Below are the code and all the weights of a small trained network. Each question names an input and a class and asks about switching units off, where a switched-off unit gives its printed mean instead of its output.

import numpy as np


def w(rows, s, z=0):
    codes = np.array(rows[::2]) - 128.0
    scale = np.full(codes.shape[1], s)
    scale[-1] = z or s
    return codes * scale


def f(y):
    return np.maximum(y, 0)


def log_softmax(a):
    a = a - a.max(-1, keepdims=True)
    return a - np.log(np.exp(a).sum(-1, keepdims=True))


def net(x, mask):
    res = np.array(x, float).reshape(1, 8) / 4 @ E
    y = f(res @ A[0][:, :-1].T + A[0][:, -1])
    res = res + np.where(mask, y, B[0][:, -1]) @ B[0][:, :-1]
    return log_softmax(res[-1] @ U[:, :-1].T + U[:, -1])


A, B = {}, {}
E = w([
[129,123,122,122],'x0',
[134,121,123,131],'x1',
[127,129,129,132],'x2',
[128,125,121,127],'x3',
[181,47,2,108],'x4',
[124,134,128,132],'x5',
[57,149,27,239],'x6',
[21,6,155,107],'x7',
],0.0072)
A[0] = w([
[105,131,95,169,134],'n0',
[192,189,106,126,80],'n1',
[79,165,207,173,251],'n2',
[161,67,70,112,184],'n3',
[199,197,110,119,66],'n4',
[112,137,67,126,251],'n5',
[79,55,150,89,64],'n6',
[224,97,192,2,175],'n7',
],0.01,0.0029)
B[0] = w([
[178,189,162,220,170],'n0',
[68,111,114,75,187],'n1',
[222,96,125,64,214],'n2',
[188,121,101,88,198],'n3',
[2,142,103,101,192],'n4',
[161,105,170,136,189],'n5',
[53,173,48,143,182],'n6',
[131,193,134,231,254],'n7',
],0.0089,0.0093)
U = w([
[158,156,134,229,91],'0',
[147,124,127,138,252],'1',
[1,152,86,71,16],'2',
[165,127,128,136,153],'3',
[228,115,126,70,107],'4',
[147,120,131,128,111],'5',
],0.01,0.0028)

Each question gives the input, the list of numbers given to net, and the class t.
The units are the neurons (one row each of A and B). Each row of codes is followed by its name. A weight is (code - 128) times the scale printed after its matrix; where a second scale follows, it is the last column's (A, B and U).
mask holds one flag per neuron, in row order. A switched-off neuron (its flag False) gives its mean, the last column of its row in B, instead of its output. The means were averaged over made-up inputs and are rounded, as every weight is.
A unit's drop is (log p(t) with every unit on - log p(t) with that unit switched off) / (log p(t) with every unit on - log p(t) with every unit switched off).
The circuit of an input: a set's keep is (log p(t) with only the set's units on - log p(t) with every unit switched off) / (log p(t) with every unit on - log p(t) with every unit switched off). Starting from all 8 units, units are removed one at a time, each time the one whose removal leaves the highest keep (on an exact tie, the one counted first), for as long as the keep stays at least 0.8.
circuit, biggest first: the units of the circuit, biggest drop first
k most important neurons: the k neurons with the biggest drops, biggest first
drop of u: that unit's drop, to one decimal
input [1,-7,1,8,-8,6,5,5], class 4: circuit, biggest first	[n2]
input [-5,8,-6,5,5,-5,-3,-7], class 2: circuit, biggest first	[n4; n1]
input [6,-2,-4,-7,-6,7,6,-7], class 2: 3 most important neurons	[n4; n1; n7]
input [-4,-5,1,-7,-8,1,6,4], class 4: 2 most important neurons	[n2; n7]
input [5,5,-4,-2,-6,6,-5,-6], class 2: 3 most important neurons	[n4; n1; n0]
input [-1,-8,-3,0,-4,5,3,-5], class 2: circuit, biggest first	[n4; n7]
input [-1,4,1,-1,5,-4,0,-8], class 2: 3 most important neurons	[n4; n1; n2]
input [1,5,3,-1,-7,-4,-3,3], class 4: 3 most important neurons	[n2; n4; n0]
input [-3,5,-3,0,-8,1,5,-7], class 4: 3 most important neurons	[n2; n7; n6]
input [-5,-6,-5,-3,-3,-5,-6,-4], class 0: 2 most important neurons	[n7; n3]
input [-4,-8,6,4,7,0,3,1], class 4: 4 most important neurons	[n7; n3; n4; n6]
input [7,-5,3,6,-8,1,2,-1], class 4: circuit, biggest first	[n2; n7]
input [-3,-3,2,-3,-5,-3,-5,-6], class 2: 3 most important neurons	[n4; n1; n0]
input [7,5,8,5,-2,0,-8,7], class 0: 3 most important neurons	[n7; n4; n1]
input [4,8,-4,-6,3,5,-4,-8], class 2: 2 most important neurons	[n4; n1]
input [-6,-4,0,-6,-7,-6,-4,4], class 4: 3 most important neurons	[n2; n4; n0]
input [0,7,5,5,5,1,-8,-7], class 0: 2 most important neurons	[n7; n2]
input [2,-2,-4,-7,7,1,6,0], class 4: 2 most important neurons	[n7; n3]
input [1,0,5,8,2,1,-8,2], class 0: drop of n2	0.1
input [-1,-3,-3,7,-4,3,-8,-6], class 0: drop of n4	-0.1
input [4,-4,-3,4,-2,-2,4,-8], class 2: drop of n7	0.1
input [-8,6,-5,-6,3,6,2,-8], class 2: drop of n4	0.4
